Below are the code and all the weights of a small trained network. Each question names an input and a target symbol and asks about switching units off, where a switched-off unit gives its printed mean instead of its output.

import numpy as np


def w(rows, s, z=0):
    codes = np.array(rows[::2]) - 128.0
    scale = np.full(codes.shape[1], s)
    scale[-1] = z or s
    return codes * scale


def norm(h):
    return h / np.sqrt((h * h).mean(-1, keepdims=True) + 1e-5)


def f(y):
    return y / 2 * (1 + np.tanh(0.7978845608 * (y + 0.044715 * y**3)))


def softmax(a):
    e = np.exp(a - a.max(-1, keepdims=True))
    return e / e.sum(-1, keepdims=True)


def log_softmax(a):
    a = a - a.max(-1, keepdims=True)
    return a - np.log(np.exp(a).sum(-1, keepdims=True))


def net(x, mask):
    ids = ['ΘΞΣΦαβγεζλμπτ'.index(c) for c in x.split()]
    T = len(ids)
    res = E[ids] + P[:T]
    u = 0
    for l in range(3):
        r = norm(res)
        for j in range(2):
            rows = slice(4 * j, 4 * j + 4)
            q, k, v = (r @ M[l][rows].T for M in (Q, K, V))
            z = softmax(np.where(np.tri(T) > 0, q @ k.T / 4**0.5, -1e9)) @ v
            o = O[l][rows]
            res = res + np.where(mask[u + j], z, o[:, -1]) @ o[:, :-1]
        u += 2
        y = f(norm(res) @ A[l][:, :-1].T + A[l][:, -1])
        res = res + np.where(mask[u : u + 8], y, B[l][:, -1]) @ B[l][:, :-1]
        u += 8
    return log_softmax(norm(res)[-1] @ U[:, :-1].T + U[:, -1])


Q, K, V, O, A, B = {}, {}, {}, {}, {}, {}
E = w([
[80,41,142,93,142],'Θ',
[118,81,102,167,82],'Ξ',
[144,176,151,138,67],'Σ',
[55,173,94,64,109],'Φ',
[184,216,105,136,141],'α',
[158,102,100,72,189],'β',
[172,74,181,114,94],'γ',
[133,73,189,57,60],'ε',
[102,100,145,167,184],'ζ',
[162,75,36,81,137],'λ',
[184,135,189,137,146],'μ',
[254,147,70,156,103],'π',
[107,203,115,83,166],'τ',
],0.0081)
P = w([
[251,158,249,102,108],'0',
[216,164,187,114,129],'1',
[194,166,152,121,147],'2',
[178,167,124,117,154],'3',
[160,176,96,128,159],'4',
[148,172,74,145,175],'5',
[127,183,48,165,182],'6',
[115,194,19,169,197],'7',
[119,194,35,178,197],'8',
],0.0029)
Q[0] = w([
[95,100,164,140,8],'0.h0',
[116,201,36,195,93],'0.h0',
[26,96,57,75,145],'0.h0',
[75,233,184,86,110],'0.h0',
[139,109,136,131,125],'0.h1',
[82,129,85,122,145],'0.h1',
[112,113,136,143,114],'0.h1',
[123,140,129,119,127],'0.h1',
],0.019)
K[0] = w([
[107,88,180,110,16],'0.h0',
[138,204,43,203,92],'0.h0',
[3,120,73,70,131],'0.h0',
[111,236,195,90,88],'0.h0',
[119,140,129,126,115],'0.h1',
[106,126,105,143,134],'0.h1',
[116,143,126,103,130],'0.h1',
[139,126,125,139,142],'0.h1',
],0.018)
V[0] = w([
[123,33,162,69,191],'0.h0',
[72,81,101,144,1],'0.h0',
[239,194,176,156,85],'0.h0',
[164,12,104,246,102],'0.h0',
[125,128,157,122,131],'0.h1',
[93,66,88,141,151],'0.h1',
[107,88,114,148,167],'0.h1',
[109,91,115,127,126],'0.h1',
],0.0067)
O[0] = w([
[79,28,156,58,212,149],'0.h0',
[129,76,100,151,2,4],'0.h0',
[133,228,145,90,109,208],'0.h0',
[219,43,182,155,88,116],'0.h0',
[150,124,145,111,121,127],'0.h1',
[88,93,84,163,147,81],'0.h1',
[100,115,91,148,131,101],'0.h1',
[113,101,127,136,136,102],'0.h1',
],0.0072,0.0036)
A[0] = w([
[200,230,133,176,143,149],'0.n0',
[141,78,58,121,131,68],'0.n1',
[39,58,185,78,81,6],'0.n2',
[146,110,254,197,181,152],'0.n3',
[55,246,111,182,99,127],'0.n4',
[134,124,224,104,95,185],'0.n5',
[189,142,80,130,136,136],'0.n6',
[164,38,146,34,107,161],'0.n7',
],0.0098,0.0018)
B[0] = w([
[111,140,182,21,151,254],'0.n0',
[114,105,80,62,90,161],'0.n1',
[160,107,249,114,88,158],'0.n2',
[23,152,128,169,103,178],'0.n3',
[121,249,160,95,124,223],'0.n4',
[91,218,96,154,84,166],'0.n5',
[148,110,143,79,129,169],'0.n6',
[127,212,105,76,97,247],'0.n7',
],0.012,0.0063)
Q[1] = w([
[78,187,153,23,101],'1.h0',
[120,155,164,119,96],'1.h0',
[170,85,133,216,148],'1.h0',
[100,183,108,5,88],'1.h0',
[129,127,124,124,103],'1.h1',
[155,110,152,103,152],'1.h1',
[167,150,62,192,108],'1.h1',
[71,150,129,132,142],'1.h1',
],0.022)
K[1] = w([
[114,30,73,158,154],'1.h0',
[110,113,137,156,83],'1.h0',
[138,196,191,120,108],'1.h0',
[130,25,59,120,131],'1.h0',
[160,127,82,139,137],'1.h1',
[135,213,127,129,134],'1.h1',
[117,7,168,231,148],'1.h1',
[93,107,157,58,111],'1.h1',
],0.014)
V[1] = w([
[109,175,170,254,203],'1.h0',
[220,193,49,119,154],'1.h0',
[40,128,135,59,137],'1.h0',
[128,191,91,117,179],'1.h0',
[146,149,132,133,112],'1.h1',
[157,139,151,129,110],'1.h1',
[109,76,123,102,172],'1.h1',
[89,103,89,120,156],'1.h1',
],0.0079)
O[1] = w([
[255,111,105,199,196,2],'1.h0',
[135,82,41,43,85,148],'1.h0',
[61,126,96,162,172,222],'1.h0',
[128,87,38,117,151,164],'1.h0',
[135,111,107,135,152,148],'1.h1',
[126,127,114,126,148,146],'1.h1',
[100,165,179,113,104,93],'1.h1',
[128,149,168,117,89,98],'1.h1',
],0.0075,0.0077)
A[1] = w([
[121,126,128,212,171,121],'1.n0',
[113,13,213,109,137,76],'1.n1',
[10,95,174,165,182,195],'1.n2',
[35,193,107,214,115,116],'1.n3',
[108,109,128,238,42,102],'1.n4',
[199,127,11,115,77,47],'1.n5',
[162,99,161,133,18,9],'1.n6',
[137,141,174,217,144,63],'1.n7',
],0.012,0.0016)
B[1] = w([
[115,64,91,173,103,144],'1.n0',
[119,251,167,179,84,150],'1.n1',
[82,63,138,225,93,253],'1.n2',
[177,77,43,139,127,230],'1.n3',
[134,84,214,60,193,136],'1.n4',
[31,90,190,73,162,168],'1.n5',
[173,70,67,126,193,140],'1.n6',
[124,152,125,134,69,128],'1.n7',
],0.015,0.0051)
Q[2] = w([
[86,96,183,148,107],'2.h0',
[26,114,202,149,157],'2.h0',
[93,114,175,143,129],'2.h0',
[86,132,119,110,94],'2.h0',
[227,156,104,112,189],'2.h1',
[21,117,27,2,112],'2.h1',
[77,132,220,76,84],'2.h1',
[148,91,134,109,96],'2.h1',
],0.014)
K[2] = w([
[124,193,156,129,84],'2.h0',
[108,241,178,129,161],'2.h0',
[109,196,164,137,115],'2.h0',
[125,152,108,68,138],'2.h0',
[192,160,168,122,227],'2.h1',
[27,5,41,40,172],'2.h1',
[53,91,229,109,72],'2.h1',
[148,150,109,99,101],'2.h1',
],0.014)
V[2] = w([
[85,152,60,158,157],'2.h0',
[79,52,146,128,170],'2.h0',
[94,79,150,120,213],'2.h0',
[174,190,137,114,152],'2.h0',
[51,32,157,136,122],'2.h1',
[63,3,169,128,170],'2.h1',
[79,129,44,156,38],'2.h1',
[181,152,195,103,178],'2.h1',
],0.0054)
O[2] = w([
[129,61,100,204,180,177],'2.h0',
[194,103,48,94,174,31],'2.h0',
[153,149,87,111,177,92],'2.h0',
[67,209,200,131,109,235],'2.h0',
[184,79,147,4,204,251],'2.h1',
[220,45,163,29,177,212],'2.h1',
[73,151,128,77,217,241],'2.h1',
[150,131,118,176,43,25],'2.h1',
],0.0041,0.0015)
A[2] = w([
[106,5,108,171,181,93],'2.n0',
[127,178,200,87,73,192],'2.n1',
[190,76,122,137,36,250],'2.n2',
[203,153,147,171,106,100],'2.n3',
[208,131,47,111,58,96],'2.n4',
[134,106,182,174,107,8],'2.n5',
[88,33,199,130,183,78],'2.n6',
[99,208,145,102,179,223],'2.n7',
],0.012,0.0023)
B[2] = w([
[255,116,104,176,227,181],'2.n0',
[150,27,115,189,103,243],'2.n1',
[67,81,87,189,178,134],'2.n2',
[171,126,177,169,90,127],'2.n3',
[238,95,97,104,96,141],'2.n4',
[110,198,130,135,126,129],'2.n5',
[226,238,104,77,80,165],'2.n6',
[132,54,129,174,149,255],'2.n7',
],0.013,0.0088)
U = w([
[167,254,178,97,71,119],'Θ',
[117,240,198,86,208,99],'Ξ',
[31,91,95,3,103,171],'Σ',
[217,108,95,74,248,69],'Φ',
[209,134,100,233,186,255],'α',
[142,119,47,150,15,75],'β',
[86,166,196,188,35,119],'γ',
[55,196,78,137,228,61],'ε',
[105,11,75,224,182,56],'ζ',
[234,60,222,69,126,158],'λ',
[97,203,13,146,107,107],'μ',
[180,17,145,143,21,29],'π',
[26,92,240,198,150,197],'τ',
],0.009,0.004)

Each question gives the input, a string of symbols that net reads in full, and the target symbol t.
The units are the heads (4 rows each of Q, K, V and O) and the neurons (one row each of A and B). Each row of codes is followed by its name. A weight is (code - 128) times the scale printed after its matrix; where a second scale follows, it is the last column's (O, A, B and U).
mask holds one flag per unit, layer by layer, with each layer's heads first. A switched-off unit (its flag False) gives its mean, the last column of its rows in O or B, instead of its output. The means were averaged over made-up inputs and are rounded, as every weight is.
A unit's drop is (log p(t) with every unit on - log p(t) with that unit switched off) / (log p(t) with every unit on - log p(t) with every unit switched off).
The circuit of an input: a set's keep is (log p(t) with only the set's units on - log p(t) with every unit switched off) / (log p(t) with every unit on - log p(t) with every unit switched off). Starting from the 12 units with the biggest drops (on a tie, the unit counted first), units are removed one at a time, each time the one whose removal leaves the highest keep (on an exact tie, the one counted first), for as long as the keep stays at least 0.8.
circuit, biggest first: the units of the circuit, biggest drop first
most important unit: the unit with the biggest drop
top k neurons: the k neurons with the biggest drops, biggest first
top k neurons in layer l: the k neurons of layer l with the biggest drops, biggest first
which heads matter: for each layer, one digit per head in row order, 1 if its drop is at least 0.15 and else 0, layers parted by /
input γ α λ α Θ Θ Θ, target τ: circuit, biggest first	1.n1, 0.h0
input π Φ Φ ζ π λ μ β τ, target Φ: top 2 neurons	0.n7, 0.n4
input Φ ζ ζ ζ Φ τ, target α: most important unit	1.h0
input λ Ξ α Φ μ ζ μ μ, target α: circuit, biggest first	0.h0, 0.n7, 1.n5
input Θ α λ α α μ ζ γ, target α: circuit, biggest first	0.h0, 0.n7, 1.h0, 0.n0
input ε ζ Θ α Θ τ, target τ: circuit, biggest first	1.h0, 2.n7, 0.h0
input Σ μ ε π ε Φ, target μ: circuit, biggest first	0.h0, 0.n4, 1.n3
input τ λ γ β π, target Φ: circuit, biggest first	0.h0, 1.h0, 0.n0
input α γ λ μ λ π γ ζ Σ, target α: which heads matter	10 / 10 / 00
input Θ Φ Φ λ μ μ, target Σ: top 2 neurons	0.n0, 0.n2
input α τ γ, target μ: top 2 neurons	0.n5, 0.n3
input π α ε Φ γ τ Σ λ β, target α: top 2 neurons	0.n7, 2.n0
input Φ γ π μ α, target Ξ: circuit, biggest first	0.h0, 0.n0
input π π Θ μ λ ζ Φ μ, target α: circuit, biggest first	0.h0, 0.n7, 1.h0, 0.n2
input π γ α λ τ λ Φ Φ μ, target Σ: circuit, biggest first	0.n0
input ζ Σ λ Σ α, target Σ: top 2 neurons	0.n0, 2.n0
input ε λ π ζ λ Θ λ Ξ Θ, target γ: which heads matter	10 / 00 / 00
input λ μ π λ Θ μ Φ π π, target τ: circuit, biggest first	1.h0, 0.h0, 0.n0, 2.n7
input Σ λ λ λ μ λ β π, target Φ: top 3 neurons	0.n7, 0.n0, 0.n4
input λ Σ π μ Θ Ξ, target λ: circuit, biggest first	0.h0, 1.n4
input Ξ Σ μ Ξ, target λ: top 2 neurons	1.n4, 1.n5
input Φ ε ε τ, target ε: top 3 neurons in layer 2	2.n7, 2.n0, 2.n6
input ζ π Σ Σ, target α: which heads matter	00 / 10 / 00
input Φ π γ ζ Σ Θ ε γ, target τ: top 2 neurons	0.n3, 0.n5
input Σ π β λ π τ ζ μ, target τ: top neuron in layer 0	0.n3
input ζ ζ λ μ λ Ξ α, target Ξ: top 2 neurons	0.n4, 0.n0
input α Φ λ γ τ λ α ζ ζ, target α: top 2 neurons	2.n0, 2.n6
input π β Θ τ λ α, target Σ: most important unit	0.n2
